Each row has a name. Each question is about the rows just above it.

Columns, left to right: F H G K S E P
[   4  -16   23    3    1   11 -107] -> Q_986
[-10  13  -5  12 -18  90  11] -> Q_277
[  3  -8  11 -45 -42   5 -89] -> Q_249
[-37 -10   8   8  11 -19   0] -> Q_225
[-5 25  5 40 -4 84  9] -> Q_389
[  4 -16  23   3   1  11  13] -> Q_965
[-16  -4  -2 -35 -30 -37  53] -> Q_851
[  8  15 -14  33  16   3   4] -> Q_340
[ 12  -4  -2 -35 -30 -37  53] -> Q_987
[ 22  15 -13  44  28 -42  28] -> Q_584
[-18   9  -6 -17 -21 -15  47] -> Q_285
Which column holds this, read top down? [ 11 -89   0   9  13  53   4  53] | P
Which column holds this, read top down? [11 90] | E
Which column holds this, read top down? [  3 -35  33 -35] | K
Which column holds this, read top down? [ 44 -17] | K
[-37  -5] is in which column, read top down? | F

Columns, left to right: L N Y W U D C R A X
[ 10 -22 -68   0 -32   3  39   4 -13 -21] -> Q_601
[-81  13 -82   6  24   7   7 -14   9 -50] -> Q_858
[106 -22 -29  77  27  54  61  35   1   0] -> Q_132
[-23 -28 -63 -23  47   1  41 -15  28  15] -> Q_31
How many entries does [-81  13 -82   6  24   7   7 -14   9 -50] have? | 10
How many entries does [106 -22 -29  77  27  54] have? | 6
Number of entries in [-23 -28 -63 -23  47   1  41 -15  28]: | 9

Columns, left to right: Nat Zoz zugif Dovek solen Nuva nefib nit
[-11  -6   6   7  -7  -1   8  -1] -> Q_811
[ 39  -1 -47  56 -59  43 -33  36] -> Q_90
[ 32  45 -29  38 -55 -49   0 -78] -> Q_248
[ 61 -49  10  50  24 -17  29  12] -> Q_151
[-23  35 -38  13  21  67 -34  -6] -> Q_207
Count the entries of [ 39  -1 -47  56 -59]: | 5
Which column holds [-47 -29  10 -38] top down? | zugif
Count the entries of [-11  -6   6   7  -7  -1   8]: | 7
Number of entries in [-23  35 -38  13  21  67 -34  -6]: | 8
Which column holds this, read top down? [56 38 50] | Dovek
Count the entries of [ 32  45 -29  38 -55 -49   0]: | 7

Columns, left to right: J Z B Q
[-20  -1 -24   7] : Q_713
[-26   1 -51   2] : Q_650
[ -8  27 -61 -79] : Q_186
[39 -7 79 28] : Q_202
[-20  -1 -24   6] : Q_612
[-16   1 -51   2] : Q_659
Count the entries of [ -8  27 -61 -79]: | 4
[-1  1 27 -7] is in which column, read top down? | Z
Number of entries in [-26   1]: | 2
Number of entries in [-20  -1 -24]: | 3
Number of entries in [-20  -1 -24   6]: | 4
How many entries does [-26   1 -51   2] have? | 4
[-20 -16] is in which column, read top down? | J

Columns, left to right: kekud Fes poda Puli
[-62   2 -48  92]  Q_34
[ 62  -1  48 -91]  Q_475
[-81   6  54  66]  Q_502
Number of entries in [ 62  -1  48 -91]: | 4
How many entries does [-81   6] have? | 2

Columns, left to right: tuzet Veze Fege tade Deko Kator
[ -5   4 -12  19  76  97]  Q_783
[ -5   4 -12   8  -6  25]  Q_411
[ -5   4 -12   1  76  97]  Q_808
How many entries does [-5] have? | 1
Which column holds [76 -6] top down? | Deko

Columns, left to right: dirif faz dabub Kema dosu
[ 19 -43  18  -6  -9] -> Q_344
[  7  36 -59  12  -9] -> Q_251
[  1 -15  11 -90 -14] -> Q_775
Number of entries in [ 7 36]: | 2
Which column holds this, read top down? [ 18 -59] | dabub
How many entries does [  1 -15] have? | 2
How many entries does [ 19 -43  18  -6  -9] have? | 5
[ 12 -90] is in which column, read top down? | Kema
Number of entries in [ 19 -43]: | 2
How many entries does [ 19 -43  18  -6] have? | 4

Columns, left to right: muba lal neri tufen
[ 43   0 -10 -13]  Q_161
[-94   9  16  29]  Q_837
[ 66   9  -6 -30]  Q_544
[-94  66] is in which column, read top down? | muba
Number of entries in [ 43   0 -10 -13]: | 4
Number of entries in [43]: | 1
Count the entries of [-94]: | 1
Count the entries of [66]: | 1

Columns, left to right: Tobe kul kenir tizor
[  8  22 -16  22]  Q_363
[1 7 1 3]  Q_539
[ 9 14 13 26]  Q_303
[  2 -10   1 -19]  Q_656
[ 9 40 -3 77]  Q_755
[14 27 -1 37]  Q_518
[-10 -30   9 -67]  Q_879
[11 23  4 11]  Q_566
[  4 -13  18 -13]  Q_876
[ -9 -47  14 -33]  Q_453
[ -5 -31  14   2]  Q_638
Which column holds this, read top down? [  9  14 -10  11   4  -9] | Tobe
Which column holds this, read top down? [8 1 9 2] | Tobe

Columns, left to right: dogak mura tir zofil
[ -9 -19 -68  25] = Q_715
[ -9 -19 -68  14] = Q_97
[ 34  -4 -37  33] = Q_971
[-34  54  34  33] = Q_608
[ 98  30   1 -38] = Q_780
[-34  54  34  14] = Q_557
[-37  34   1  34] is in which column, read top down? | tir
Which column holds [ 1 34] top down? | tir
Number of entries in [-34  54  34  33]: | 4
Which column holds [-9 -9] top down? | dogak
Number of entries in [ -9 -19]: | 2

Columns, left to right: Pob tamat zuv lagop nimen ger
[ 94  75 -66 -51 -60 -26] : Q_321
[ 69  98 -27 -55 -44 -19] : Q_506
[ 59  98 -16 -55   7   8] : Q_70
[ 94  75 -66 -54  25  18] : Q_117
Which column holds [-60 -44   7] top down? | nimen
Number of entries in [ 94  75 -66]: | 3
How many entries does [ 59  98 -16 -55] have? | 4
How many entries does [ 69  98 -27] have? | 3
[98 98 75] is in which column, read top down? | tamat

Columns, left to right: nulo Delap bil tiv Sikal dubot paled Mis
[-33 -32  14  28  40  34 -47 -49] = Q_649
[ 16  28 -26   5  45 -30  -4 -96] = Q_616
[  2   2 -11 -16 -17 -18   4   4] = Q_962
[ 29  22   1  13  22  25  -7 -36] = Q_276
[-30 -18  25] is in which column, read top down? | dubot
[-47  -4] is in which column, read top down? | paled
Count the entries of [ 16  28 -26   5  45 -30]: | 6
Count the entries of [-33 -32  14  28  40  34 -47 -49]: | 8
Which column holds this, read top down? [-49 -96   4] | Mis
Which column holds this, read top down? [-47  -4   4] | paled

